[[153 135]
 [112 133]
 [151 103]
 [144 129]]
->
[135 112]

[[123 115 138 113 137]
 [107 144 125 151 103]]
->
[137 151]

[[108 156 140 118 129]
 [117 148 137 128 110]
 [135 119 124 131 122]]
->
[129 128 124]

[[109 115 136 107]
 [120 151 136 152]
 [111 115 134 105]
 [126 125 139 125]]
->
[107 136 115 126]

[[155 111 120 133]
 [153 119 118 117]
 [146 112 115 138]
 [141 134 114 123]
 [153 112 120 132]]
->
[133 118 112 141]

[[134 128 128 114]
 [125 139 116 149]
 [132 141 101 116]
 [128 137 128 114]]
->
[114 116 141 128]

[[107 147 124]
 [136 119 147]
 [119 134 119]]
->
[124 119 119]

[[129 109 131]
 [133 121 125]
 [146 136 129]
 [106 130 120]
 [150 123 135]]
->
[131 121 146]

[[109 124 145]
 [120 109 147]
 [132 144 141]
 [118 119 153]
 [150 139 106]]
->
[145 109 132]
---
[[139 127 131 122 132 116 121 117 143]
 [156 154 124 127 126 131 121 130 121]
 [119 109 121 120 110 119 126 115 142]
 [153 141 114 123 113 124 110 126 128]]
->
[[153 119 156 139]
 [141 109 154 127]
 [114 121 124 131]
 [123 120 127 122]
 [113 110 126 132]
 [124 119 131 116]
 [110 126 121 121]
 [126 115 130 117]
 [128 142 121 143]]

[[131 114 114 129 123]
 [142 129 147 124 130]
 [155 122 132 130 143]
 [111 137 128 117 113]
 [121 133 112 113 131]
 [154 117 137 129 137]
 [114 133 133 116 114]]
->
[[114 154 121 111 155 142 131]
 [133 117 133 137 122 129 114]
 [133 137 112 128 132 147 114]
 [116 129 113 117 130 124 129]
 [114 137 131 113 143 130 123]]

[[115 132 106 125 122 118]
 [136 113 150 110 140 142]
 [111 124 142 106 151 139]]
->
[[111 136 115]
 [124 113 132]
 [142 150 106]
 [106 110 125]
 [151 140 122]
 [139 142 118]]

[[137 145 146 144 133 130 136]
 [114 106 104 104 123 131 119]]
->
[[114 137]
 [106 145]
 [104 146]
 [104 144]
 [123 133]
 [131 130]
 [119 136]]

[[111 134 133 145 110 140 156 117 132 107]
 [123 151 153 146 118 115 143 130 113 119]
 [109 154 151 105 126 131 126 154 124 106]
 [145 115 118 111 144 125 147 114 130 144]
 [129 129 133 113 130 109 123 122 113 130]
 [133 133 135 119 139 144 106 131 141 140]]
->
[[133 129 145 109 123 111]
 [133 129 115 154 151 134]
 [135 133 118 151 153 133]
 [119 113 111 105 146 145]
 [139 130 144 126 118 110]
 [144 109 125 131 115 140]
 [106 123 147 126 143 156]
 [131 122 114 154 130 117]
 [141 113 130 124 113 132]
 [140 130 144 106 119 107]]

[[126 127 135 127]
 [127 117 145 128]
 [129 129 127 127]
 [128 128 130 128]
 [129 113 150 128]
 [126 122 144 129]
 [128 128 128 128]
 [149 117 121 115]
 [129 118 150 127]
 [144 120 120 121]]
->
[[144 129 149 128 126 129 128 129 127 126]
 [120 118 117 128 122 113 128 129 117 127]
 [120 150 121 128 144 150 130 127 145 135]
 [121 127 115 128 129 128 128 127 128 127]]
